Here is a tiny trained network, its code and every weight. The questions are about switching its units off for an input and a target symbol, where a switched-off unit gives its printed mean instead of its output.

import numpy as np


def w(rows, s, z=0):
    codes = np.array(rows[::2]) - 128.0
    scale = np.full(codes.shape[1], s)
    scale[-1] = z or s
    return codes * scale


def norm(h):
    return h / np.sqrt((h * h).mean(-1, keepdims=True) + 1e-5)


def f(y):
    return y / 2 * (1 + np.tanh(0.7978845608 * (y + 0.044715 * y**3)))


def softmax(a):
    e = np.exp(a - a.max(-1, keepdims=True))
    return e / e.sum(-1, keepdims=True)


def log_softmax(a):
    a = a - a.max(-1, keepdims=True)
    return a - np.log(np.exp(a).sum(-1, keepdims=True))


def net(x, mask):
    ids = ['αβεζημξστφ'.index(c) for c in x.split()]
    T = len(ids)
    res = E[ids] + P[:T]
    q, k, v = (norm(res) @ M[0].T for M in (Q, K, V))
    z = softmax(np.where(np.tri(T) > 0, q @ k.T / 4**0.5, -1e9)) @ v
    res = res + np.where(mask[0], z, O[0][:, -1]) @ O[0][:, :-1]
    y = f(norm(res) @ A[0][:, :-1].T + A[0][:, -1])
    res = res + np.where(mask[1:13], y, B[0][:, -1]) @ B[0][:, :-1]
    return log_softmax(norm(res)[-1] @ U[:, :-1].T + U[:, -1])


Q, K, V, O, A, B = {}, {}, {}, {}, {}, {}
E = w([
[121,88,113,198,65],'α',
[132,204,44,73,77],'β',
[174,72,182,207,179],'ε',
[150,208,125,40,135],'ζ',
[190,218,148,64,201],'η',
[97,24,243,201,255],'μ',
[216,131,140,61,228],'ξ',
[132,223,251,211,147],'σ',
[3,147,176,160,12],'τ',
[146,60,108,33,118],'φ',
],0.0085)
P = w([
[111,126,30,170,99],'0',
[49,121,79,157,162],'1',
[43,134,103,122,170],'2',
[137,150,148,76,136],'3',
[186,85,230,117,116],'4',
[185,57,251,165,151],'5',
],0.011)
Q[0] = w([
[145,92,195,251,72],'head 0',
[167,94,92,74,117],'head 0',
[141,94,136,108,141],'head 0',
[103,124,94,229,158],'head 0',
],0.017)
K[0] = w([
[62,106,250,40,161],'head 0',
[119,171,92,173,189],'head 0',
[101,172,95,144,144],'head 0',
[223,137,190,102,78],'head 0',
],0.014)
V[0] = w([
[114,219,122,40,191],'head 0',
[36,6,93,12,13],'head 0',
[168,3,123,63,205],'head 0',
[60,148,248,171,60],'head 0',
],0.013)
O[0] = w([
[86,123,110,197,188,79],'head 0',
[49,2,119,118,29,7],'head 0',
[128,27,115,42,148,120],'head 0',
[77,226,125,115,95,1],'head 0',
],0.017,0.004)
A[0] = w([
[211,215,166,152,131,107],'neuron 0',
[115,239,149,151,113,81],'neuron 1',
[183,122,143,68,82,214],'neuron 2',
[92,111,26,116,130,125],'neuron 3',
[96,166,89,36,161,253],'neuron 4',
[85,136,86,181,208,85],'neuron 5',
[28,246,81,129,120,87],'neuron 6',
[122,152,81,179,84,167],'neuron 7',
[88,41,129,133,154,169],'neuron 8',
[193,160,172,177,116,163],'neuron 9',
[91,172,173,157,104,88],'neuron 10',
[73,238,123,142,163,127],'neuron 11',
],0.013,0.0028)
B[0] = w([
[187,134,90,49,58,254],'neuron 0',
[186,110,176,101,204,190],'neuron 1',
[82,183,94,135,112,206],'neuron 2',
[120,133,132,57,193,130],'neuron 3',
[17,110,153,152,171,188],'neuron 4',
[6,141,89,124,122,183],'neuron 5',
[75,65,254,93,152,186],'neuron 6',
[166,145,190,120,156,158],'neuron 7',
[197,155,143,87,95,203],'neuron 8',
[130,149,48,148,82,203],'neuron 9',
[131,70,173,141,129,150],'neuron 10',
[159,137,203,193,108,190],'neuron 11',
],0.018,0.0078)
U = w([
[94,172,119,132,23,8],'α',
[173,117,113,228,62,180],'β',
[162,203,57,63,94,221],'ε',
[45,154,73,215,144,187],'ζ',
[157,205,77,203,173,4],'η',
[24,166,113,70,155,163],'μ',
[143,88,91,121,211,155],'ξ',
[154,249,186,165,151,53],'σ',
[48,145,223,145,94,190],'τ',
[85,48,111,83,79,68],'φ',
],0.013,0.0022)

Each question gives the input, a string of symbols that net reads in full, and the target symbol t.
The units are the heads (4 rows each of Q, K, V and O) and the neurons (one row each of A and B). Each row of codes is followed by its name. A weight is (code - 128) times the scale printed after its matrix; where a second scale follows, it is the last column's (O, A, B and U).
mask holds one flag per unit, heads first, then neurons. A switched-off unit (its flag False) gives its mean, the last column of its rows in O or B, instead of its output. The means were averaged over made-up inputs and are rounded, as every weight is.
A unit's drop is (log p(t) with every unit on - log p(t) with that unit switched off) / (log p(t) with every unit on - log p(t) with every unit switched off).
The circuit of an input: a set's keep is (log p(t) with only the set's units on - log p(t) with every unit switched off) / (log p(t) with every unit on - log p(t) with every unit switched off). Starting from the 12 units with the biggest drops (on a tie, the unit counted first), units are removed one at a time, each time the one whose removal leaves the highest keep (on an exact tie, the one counted first), for as long as the keep stays at least 0.8.
circuit, biggest first: the units of the circuit, biggest drop first
unit that matters most: the unit with the biggest drop
top k neurons: the k neurons with the biggest drops, biggest first
drop of u: that unit's drop, to one decimal
input α β μ μ, target μ: circuit, biggest first -> head 0; neuron 4
input ε ε β β ξ φ, target β: top neuron -> neuron 0
input ζ ε β φ, target ζ: circuit, biggest first -> neuron 5; head 0
input ζ β β ζ ε, target ζ: circuit, biggest first -> head 0; neuron 5
input σ η ε ζ ζ ε, target ζ: circuit, biggest first -> head 0; neuron 5; neuron 6
input ε μ ξ β ε α, target ε: circuit, biggest first -> neuron 6; head 0
input τ ξ ε τ σ, target τ: circuit, biggest first -> head 0; neuron 6
input β β τ β ζ, target β: circuit, biggest first -> head 0; neuron 6
input ε β σ β ξ, target β: top 2 neurons -> neuron 2; neuron 4
input ξ ε ε ε, target ε: top 2 neurons -> neuron 0; neuron 6
input β β ξ μ, target ξ: top 3 neurons -> neuron 2; neuron 6; neuron 8
input μ β ε, target μ: circuit, biggest first -> neuron 4; head 0
input μ τ ε η, target μ: top 2 neurons -> neuron 4; neuron 8
input ε μ ε ζ β ξ, target ε: top 4 neurons -> neuron 6; neuron 0; neuron 5; neuron 1
input τ η ξ φ, target τ: top 2 neurons -> neuron 6; neuron 5
input ε ε ε ε σ ζ, target ε: unit that matters most -> neuron 0
input β β ξ, target β: drop of neuron 8 -> 0.2
input ζ α φ, target ζ: drop of neuron 5 -> 0.7
input φ β μ φ ε β, target μ: drop of neuron 6 -> 0.0
input ε ξ β ε β, target ξ: top neuron -> neuron 0
